Below are the code and all the weights of a small trained network. Each question names an input and a target symbol and asks about switching units off, where a switched-off unit gives its printed mean instead of its output.

import numpy as np


def w(rows, s, z=0):
    codes = np.array(rows[::2]) - 128.0
    scale = np.full(codes.shape[1], s)
    scale[-1] = z or s
    return codes * scale


def norm(h):
    return h / np.sqrt((h * h).mean(-1, keepdims=True) + 1e-5)


def f(y):
    return y / 2 * (1 + np.tanh(0.7978845608 * (y + 0.044715 * y**3)))


def softmax(a):
    e = np.exp(a - a.max(-1, keepdims=True))
    return e / e.sum(-1, keepdims=True)


def log_softmax(a):
    a = a - a.max(-1, keepdims=True)
    return a - np.log(np.exp(a).sum(-1, keepdims=True))


def net(x, mask):
    ids = ['αβγδεζθλμξπστψ'.index(c) for c in x.split()]
    T = len(ids)
    res = E[ids] + P[:T]
    u = 0
    for l in range(3):
        r = norm(res)
        for j in range(2):
            rows = slice(2 * j, 2 * j + 2)
            q, k, v = (r @ M[l][rows].T for M in (Q, K, V))
            z = softmax(np.where(np.tri(T) > 0, q @ k.T / 2**0.5, -1e9)) @ v
            o = O[l][rows]
            res = res + np.where(mask[u + j], z, o[:, -1]) @ o[:, :-1]
        u += 2
        y = f(norm(res) @ A[l][:, :-1].T + A[l][:, -1])
        res = res + np.where(mask[u : u + 4], y, B[l][:, -1]) @ B[l][:, :-1]
        u += 4
    return log_softmax(norm(res)[-1] @ U[:, :-1].T + U[:, -1])


Q, K, V, O, A, B = {}, {}, {}, {}, {}, {}
E = w([
[165,113,110,71,150,118],'α',
[177,118,103,150,183,133],'β',
[145,116,107,157,136,134],'γ',
[122,111,151,127,174,149],'δ',
[131,141,148,151,121,90],'ε',
[166,116,99,125,180,177],'ζ',
[112,136,124,107,95,155],'θ',
[83,111,91,123,5,184],'λ',
[95,135,179,153,130,96],'μ',
[106,139,127,156,102,137],'ξ',
[121,107,184,177,173,117],'π',
[183,105,109,148,133,215],'σ',
[162,157,137,178,128,93],'τ',
[112,146,168,145,73,96],'ψ',
],0.031)
P = w([
[78,124,91,165,76,158],'0',
[116,145,179,213,181,115],'1',
[194,210,219,131,185,193],'2',
[120,92,72,122,78,135],'3',
[84,127,133,116,160,86],'4',
[134,248,161,99,181,183],'5',
[137,57,63,123,88,122],'6',
[68,120,142,114,160,77],'7',
],0.017)
Q[0] = w([
[63,104,51,91,128,5],'L0H0',
[124,163,201,199,129,149],'L0H0',
[202,136,132,121,119,145],'L0H1',
[105,199,112,112,174,199],'L0H1',
],0.012)
K[0] = w([
[100,251,146,97,154,101],'L0H0',
[127,64,150,151,88,70],'L0H0',
[138,106,64,117,109,155],'L0H1',
[114,59,157,130,153,175],'L0H1',
],0.015)
V[0] = w([
[87,2,158,132,137,103],'L0H0',
[119,53,94,119,154,211],'L0H0',
[130,130,145,121,20,83],'L0H1',
[149,82,173,162,168,106],'L0H1',
],0.0075)
O[0] = w([
[109,89,217,131,87,83,129],'L0H0',
[170,140,144,77,94,254,206],'L0H0',
[59,118,69,142,202,165,4],'L0H1',
[209,115,203,136,151,136,184],'L0H1',
],0.0077,0.0034)
A[0] = w([
[22,49,141,83,70,95,219],'L0N0',
[170,23,103,126,176,169,91],'L0N1',
[144,226,173,142,247,115,253],'L0N2',
[59,206,212,118,146,90,67],'L0N3',
],0.011,0.008)
B[0] = w([
[116,201,147,87,40,30,174],'L0N0',
[32,140,148,119,158,143,164],'L0N1',
[111,165,142,136,2,144,254],'L0N2',
[206,186,100,78,155,170,148],'L0N3',
],0.014,0.013)
Q[1] = w([
[56,117,205,72,153,186],'L1H0',
[63,81,82,184,212,35],'L1H0',
[180,129,12,156,175,94],'L1H1',
[103,2,180,92,132,58],'L1H1',
],0.0093)
K[1] = w([
[21,14,168,149,213,167],'L1H0',
[39,192,254,111,15,194],'L1H0',
[214,232,75,179,44,180],'L1H1',
[34,144,46,72,106,110],'L1H1',
],0.008)
V[1] = w([
[76,65,163,31,180,191],'L1H0',
[211,185,54,144,114,22],'L1H0',
[154,193,178,155,76,180],'L1H1',
[254,182,130,118,97,200],'L1H1',
],0.0082)
O[1] = w([
[19,91,179,105,192,222,96],'L1H0',
[220,228,45,188,118,77,132],'L1H0',
[48,196,2,124,131,176,254],'L1H1',
[16,129,76,185,132,90,172],'L1H1',
],0.0072)
A[1] = w([
[101,233,95,149,180,193,127],'L1N0',
[154,157,227,152,71,145,2],'L1N1',
[159,165,157,34,209,121,88],'L1N2',
[171,78,42,7,208,106,129],'L1N3',
],0.013,0.0058)
B[1] = w([
[87,95,137,132,99,78,230],'L1N0',
[150,85,89,47,144,105,255],'L1N1',
[120,127,113,35,90,141,129],'L1N2',
[205,134,137,2,131,144,188],'L1N3',
],0.019,0.0056)
Q[2] = w([
[138,164,123,131,95,79],'L2H0',
[97,75,156,197,157,37],'L2H0',
[126,249,114,103,130,151],'L2H1',
[80,140,84,195,166,133],'L2H1',
],0.016)
K[2] = w([
[88,177,121,149,135,67],'L2H0',
[135,187,152,168,37,173],'L2H0',
[119,93,41,102,253,100],'L2H1',
[141,164,72,126,116,199],'L2H1',
],0.015)
V[2] = w([
[157,79,144,73,203,85],'L2H0',
[84,141,200,152,96,9],'L2H0',
[96,138,78,115,141,189],'L2H1',
[124,78,176,121,55,126],'L2H1',
],0.013)
O[2] = w([
[156,120,177,135,53,73,33],'L2H0',
[120,143,210,127,166,8,210],'L2H0',
[171,184,138,115,172,152,131],'L2H1',
[172,78,107,57,132,84,254],'L2H1',
],0.015,0.0059)
A[2] = w([
[195,195,93,254,151,36,213],'L2N0',
[92,239,135,136,56,116,4],'L2N1',
[125,64,134,124,101,165,162],'L2N2',
[190,81,200,143,167,20,161],'L2N3',
],0.014,0.0026)
B[2] = w([
[220,133,183,190,167,224,227],'L2N0',
[67,162,140,131,192,86,255],'L2N1',
[147,210,126,183,142,140,159],'L2N2',
[60,65,188,171,8,133,200],'L2N3',
],0.016,0.0096)
U = w([
[73,211,11,185,2,106,24],'α',
[74,91,238,44,230,149,50],'β',
[109,124,115,111,193,99,137],'γ',
[248,118,71,46,126,102,168],'δ',
[195,81,83,196,158,127,254],'ε',
[115,105,101,149,87,206,132],'ζ',
[113,83,59,133,193,70,190],'θ',
[88,111,88,99,196,39,143],'λ',
[130,120,211,121,151,79,82],'μ',
[124,145,111,119,193,75,120],'ξ',
[122,12,142,139,81,56,191],'π',
[96,76,91,153,130,190,186],'σ',
[205,176,159,154,185,130,164],'τ',
[143,120,151,136,159,73,128],'ψ',
],0.0096,0.0063)

Each question gives the input, a string of symbols that net reads in full, and the target symbol t.
The units are the heads (2 rows each of Q, K, V and O) and the neurons (one row each of A and B). Each row of codes is followed by its name. A weight is (code - 128) times the scale printed after its matrix; where a second scale follows, it is the last column's (O, A, B and U).
mask holds one flag per unit, layer by layer, with each layer's heads first. A switched-off unit (its flag False) gives its mean, the last column of its rows in O or B, instead of its output. The means were averaged over made-up inputs and are rounded, as every weight is.
A unit's drop is (log p(t) with every unit on - log p(t) with that unit switched off) / (log p(t) with every unit on - log p(t) with every unit switched off).
The circuit of an input: a set's keep is (log p(t) with only the set's units on - log p(t) with every unit switched off) / (log p(t) with every unit on - log p(t) with every unit switched off). Starting from the 12 units with the biggest drops (on a tie, the unit counted first), units are removed one at a time, each time the one whose removal leaves the highest keep (on an exact tie, the one counted first), for as long as the keep stays at least 0.8.
circuit, biggest first: the units of the circuit, biggest drop first
most important unit: the unit with the biggest drop
k most important neurons: the k neurons with the biggest drops, biggest first
which heads matter: for each layer, one digit per head in row order, 1 if its drop is at least 0.15 and else 0, layers parted by /
input π α γ, target π: most important unit	L0H0
input δ ξ α τ δ, target τ: which heads matter	00 / 10 / 00
input δ α α δ λ π, target δ: which heads matter	00 / 00 / 00
input δ ζ α δ δ, target δ: circuit, biggest first	[L0N2 L1N1 L1H1 L0N3]
input δ τ α ζ π α, target ζ: circuit, biggest first	[L0N2 L2H0]
input τ δ λ, target τ: which heads matter	10 / 10 / 00
input α β μ δ τ α γ, target θ: which heads matter	10 / 01 / 00
input π δ α τ π α ζ, target σ: which heads matter	00 / 10 / 10
input ψ μ α α γ α β, target λ: 4 most important neurons	[L0N1 L1N0 L0N2 L0N0]
input α α δ, target α: which heads matter	11 / 01 / 10
input β δ α β α θ, target β: circuit, biggest first	[L0N1 L0N0 L0N2 L1H0]
input μ α δ π ε δ, target π: 2 most important neurons	[L2N3 L1N1]
input θ α σ ξ θ α τ, target ε: which heads matter	00 / 00 / 00
input α α μ, target α: circuit, biggest first	[L0N2 L2N0]
input π λ α α α μ, target α: circuit, biggest first	[L0N2]
input γ π α γ α α δ α, target δ: circuit, biggest first	[L0N2 L0H0 L2N3 L2H0]
input α α α, target α: which heads matter	11 / 01 / 10
input ζ α π ξ, target τ: which heads matter	00 / 00 / 00
input δ α τ, target δ: 3 most important neurons	[L1N1 L0N2 L0N3]
input τ α α δ α, target δ: which heads matter	10 / 01 / 00
input λ δ δ π δ τ, target π: most important unit	L2H0
